Below is a small trained network, with its code and all its weights. Each question gives an input and a class and asks what happens when units are switched off, that is, made to give their printed mean instead of their output.

import numpy as np


def w(rows, s, z=0):
    codes = np.array(rows[::2]) - 128.0
    scale = np.full(codes.shape[1], s)
    scale[-1] = z or s
    return codes * scale


def norm(h):
    return h / np.sqrt((h * h).mean(-1, keepdims=True) + 1e-5)


def f(y):
    return np.maximum(y, 0)


def log_softmax(a):
    a = a - a.max(-1, keepdims=True)
    return a - np.log(np.exp(a).sum(-1, keepdims=True))


def net(x, mask):
    res = np.array(x, float).reshape(1, 5) / 4 @ E
    u = 0
    for l in range(3):
        y = f(norm(res) @ A[l][:, :-1].T + A[l][:, -1])
        res = res + np.where(mask[u : u + 10], y, B[l][:, -1]) @ B[l][:, :-1]
        u += 10
    return log_softmax(norm(res)[-1] @ U[:, :-1].T + U[:, -1])


A, B = {}, {}
E = w([
[120,141,203,126,100,61,254,36,45,60,184],'x0',
[217,178,129,118,61,164,203,114,155,155,29],'x1',
[142,151,48,134,34,130,129,148,142,97,186],'x2',
[118,235,143,79,156,164,158,180,88,189,179],'x3',
[91,216,82,186,197,111,161,95,181,93,115],'x4',
],0.00094)
A[0] = w([
[119,65,64,202,119,130,119,56,149,81,76,42],'L0N1',
[139,105,184,143,183,111,143,110,114,159,66,61],'L0N2',
[216,158,28,205,6,59,146,194,146,119,242,72],'L0N3',
[87,195,52,185,176,68,144,82,166,105,87,6],'L0N4',
[149,121,153,107,111,132,125,126,95,147,106,131],'L0N5',
[139,87,132,94,135,157,70,134,182,110,106,126],'L0N6',
[136,135,156,96,129,136,162,79,95,67,150,227],'L0N7',
[141,170,117,120,151,152,83,191,181,171,143,170],'L0N8',
[18,86,118,125,172,112,110,155,104,111,214,61],'L0N9',
[45,93,114,114,192,127,130,141,118,138,170,89],'L0N10',
],0.0018,0.0026)
B[0] = w([
[126,107,181,100,94,52,137,215,204,92,152,148],'L0N1',
[58,145,91,37,133,207,91,97,141,62,108,145],'L0N2',
[4,112,136,25,219,230,114,36,139,71,46,192],'L0N3',
[147,177,165,208,190,206,174,204,194,77,207,143],'L0N4',
[122,112,115,153,141,162,137,149,140,81,161,155],'L0N5',
[106,116,91,182,109,93,200,123,76,135,135,171],'L0N6',
[99,96,10,184,131,131,104,172,143,232,95,253],'L0N7',
[91,109,93,185,122,80,223,82,50,150,136,220],'L0N8',
[190,197,127,162,110,96,52,87,108,97,121,167],'L0N9',
[186,189,116,163,92,126,78,85,131,96,116,157],'L0N10',
],0.002,0.0023)
A[1] = w([
[152,113,73,121,140,118,67,180,175,192,96,23],'L1N1',
[124,105,252,98,242,121,101,95,128,163,46,67],'L1N2',
[123,143,189,172,206,129,137,130,148,119,92,136],'L1N3',
[126,132,165,129,132,50,209,47,101,65,154,77],'L1N4',
[130,137,175,101,88,81,210,70,67,89,175,85],'L1N5',
[127,134,67,162,160,136,69,164,198,143,93,84],'L1N6',
[237,165,135,85,67,155,186,130,196,151,93,39],'L1N7',
[146,59,137,144,78,134,112,136,120,97,114,105],'L1N8',
[131,200,81,192,177,139,170,165,144,126,146,108],'L1N9',
[157,63,188,159,98,78,107,133,198,49,110,2],'L1N10',
],0.0023,0.0016)
B[1] = w([
[79,110,122,175,98,139,187,99,56,153,113,173],'L1N1',
[63,145,4,61,10,188,115,108,127,53,157,191],'L1N2',
[144,135,97,137,79,156,153,122,171,82,175,191],'L1N3',
[102,98,74,188,97,191,102,197,128,197,66,204],'L1N4',
[105,106,75,166,158,173,85,166,139,191,72,199],'L1N5',
[84,111,125,173,99,123,194,106,70,158,120,214],'L1N6',
[110,152,170,160,182,89,26,91,74,79,111,192],'L1N7',
[136,151,147,92,159,103,170,161,179,148,131,176],'L1N8',
[160,81,188,131,94,141,161,122,169,105,155,250],'L1N9',
[127,160,93,60,104,52,126,162,207,163,94,155],'L1N10',
],0.0027,0.0018)
A[2] = w([
[75,208,87,129,147,179,164,99,62,213,147,156],'L2N1',
[124,100,137,157,212,46,13,135,110,89,235,1],'L2N2',
[108,48,92,75,45,173,44,191,73,157,129,170],'L2N3',
[210,30,217,27,92,133,92,161,86,159,150,54],'L2N4',
[243,201,195,129,127,131,93,51,122,55,8,49],'L2N5',
[162,75,200,94,108,136,140,150,51,190,100,101],'L2N6',
[159,254,189,41,171,157,164,210,85,176,234,67],'L2N7',
[82,75,64,192,129,42,127,100,188,110,140,220],'L2N8',
[63,141,63,89,107,168,90,82,156,29,155,135],'L2N9',
[151,145,96,143,70,171,225,118,113,154,23,191],'L2N10',
],0.002,0.0012)
B[2] = w([
[178,27,134,132,85,89,109,119,160,112,60,236],'L2N1',
[178,217,204,143,117,129,61,95,61,107,69,149],'L2N2',
[128,211,143,184,174,133,200,88,179,87,115,220],'L2N3',
[120,231,140,183,163,160,206,121,222,70,173,145],'L2N4',
[127,208,200,130,140,77,15,120,46,119,172,152],'L2N5',
[129,166,85,182,140,148,163,117,180,106,187,156],'L2N6',
[158,58,157,71,69,25,113,143,240,112,5,162],'L2N7',
[210,168,195,63,116,139,131,149,95,183,121,223],'L2N8',
[142,143,168,48,146,182,149,125,97,120,84,190],'L2N9',
[93,119,151,116,181,95,47,144,73,120,225,253],'L2N10',
],0.0024,0.0034)
U = w([
[87,64,65,225,117,148,145,144,65,211,104,161],'0',
[150,207,189,140,139,94,4,98,47,101,123,162],'1',
[72,127,89,11,116,214,146,93,131,65,93,168],'2',
[166,81,147,79,87,29,132,162,223,148,71,160],'3',
[145,191,153,200,155,162,219,124,216,82,187,144],'4',
[158,86,130,85,144,120,126,140,111,134,204,59],'5',
[144,75,106,57,166,114,88,156,138,124,250,3],'6',
[139,106,107,54,149,114,105,162,131,131,254,44],'7',
],0.0068,0.0039)

Each question gives the input, the list of numbers given to net, and the class t.
The units are the neurons (one row each of A and B). Each row of codes is followed by its name. A weight is (code - 128) times the scale printed after its matrix; where a second scale follows, it is the last column's (A, B and U).
mask holds one flag per neuron, layer by layer. A switched-off neuron (its flag False) gives its mean, the last column of its row in B, instead of its output. The means were averaged over made-up inputs and are rounded, as every weight is.
A unit's drop is (log p(t) with every unit on - log p(t) with that unit switched off) / (log p(t) with every unit on - log p(t) with every unit switched off).
The circuit of an input: a set's keep is (log p(t) with only the set's units on - log p(t) with every unit switched off) / (log p(t) with every unit on - log p(t) with every unit switched off). Starting from the 12 units with the biggest drops (on a tie, the unit counted first), units are removed one at a time, each time the one whose removal leaves the highest keep (on an exact tie, the one counted first), for as long as the keep stays at least 0.8.
circuit, biggest first: the units of the circuit, biggest drop first
most important unit: the unit with the biggest drop
top k neurons: the k neurons with the biggest drops, biggest first
top k neurons in layer l: the k neurons of layer l with the biggest drops, biggest first
input [-2,6,-7,4,-4], class 2: most important unit	L1N2
input [6,0,-4,8,-8], class 3: top 2 neurons	(L2N7, L2N1)
input [-5,4,-3,-6,8], class 4: top 3 neurons	(L0N4, L2N1, L0N7)
input [8,6,-1,-5,0], class 0: circuit, biggest first	(L1N4, L1N5)
input [4,6,0,-1,-5], class 1: circuit, biggest first	(L1N7, L2N5)
input [0,-5,-5,8,-7], class 3: circuit, biggest first	(L2N7, L2N10)
input [5,-5,-2,-6,-4], class 3: circuit, biggest first	(L1N10, L0N8, L2N10)
input [-8,1,-2,7,-2], class 0: circuit, biggest first	(L1N1, L0N8)
input [-1,-7,-8,7,2], class 2: top 3 neurons	(L1N2, L2N10, L2N9)
input [-4,-2,-4,3,5], class 4: circuit, biggest first	(L0N7, L1N9, L1N3)
input [5,-7,-3,5,-8], class 4: circuit, biggest first	(L2N4, L2N6, L2N10)
input [7,-5,-4,8,-5], class 3: top 2 neurons in layer 2	(L2N7, L2N1)
input [5,-7,3,6,2], class 1: circuit, biggest first	(L2N2, L0N9)
input [2,2,5,7,-8], class 4: circuit, biggest first	(L2N3, L2N4)
input [-3,4,-3,7,-8], class 4: circuit, biggest first	(L2N4, L2N3)
input [8,5,-3,-4,-6], class 0: circuit, biggest first	(L1N5, L1N4)
input [-2,3,-4,0,-2], class 2: circuit, biggest first	(L1N2)
input [-6,-2,-7,6,6], class 2: top 3 neurons in layer 1	(L1N2, L1N3, L1N4)
input [-3,7,2,-3,6], class 1: circuit, biggest first	(L1N7, L2N5, L0N7)
input [-4,-8,0,-8,7], class 1: circuit, biggest first	(L2N2, L2N8)
input [3,6,6,2,-7], class 4: top 3 neurons in layer 2	(L2N3, L2N4, L2N6)
input [-8,5,-7,8,-6], class 0: top 2 neurons in layer 2	(L2N8, L2N9)
input [-7,-4,2,7,-3], class 0: most important unit	L1N1
input [-1,-2,-6,-6,-8], class 4: top 2 neurons in layer 0	(L0N3, L0N6)
input [5,-1,7,-1,-6], class 2: top 3 neurons	(L0N3, L0N8, L1N9)
input [-3,-1,0,4,1], class 3: top 2 neurons	(L0N7, L0N8)
input [3,7,2,-7,7], class 1: most important unit	L1N7
input [-6,-8,-2,-2,-2], class 1: top 2 neurons in layer 2	(L2N2, L2N8)
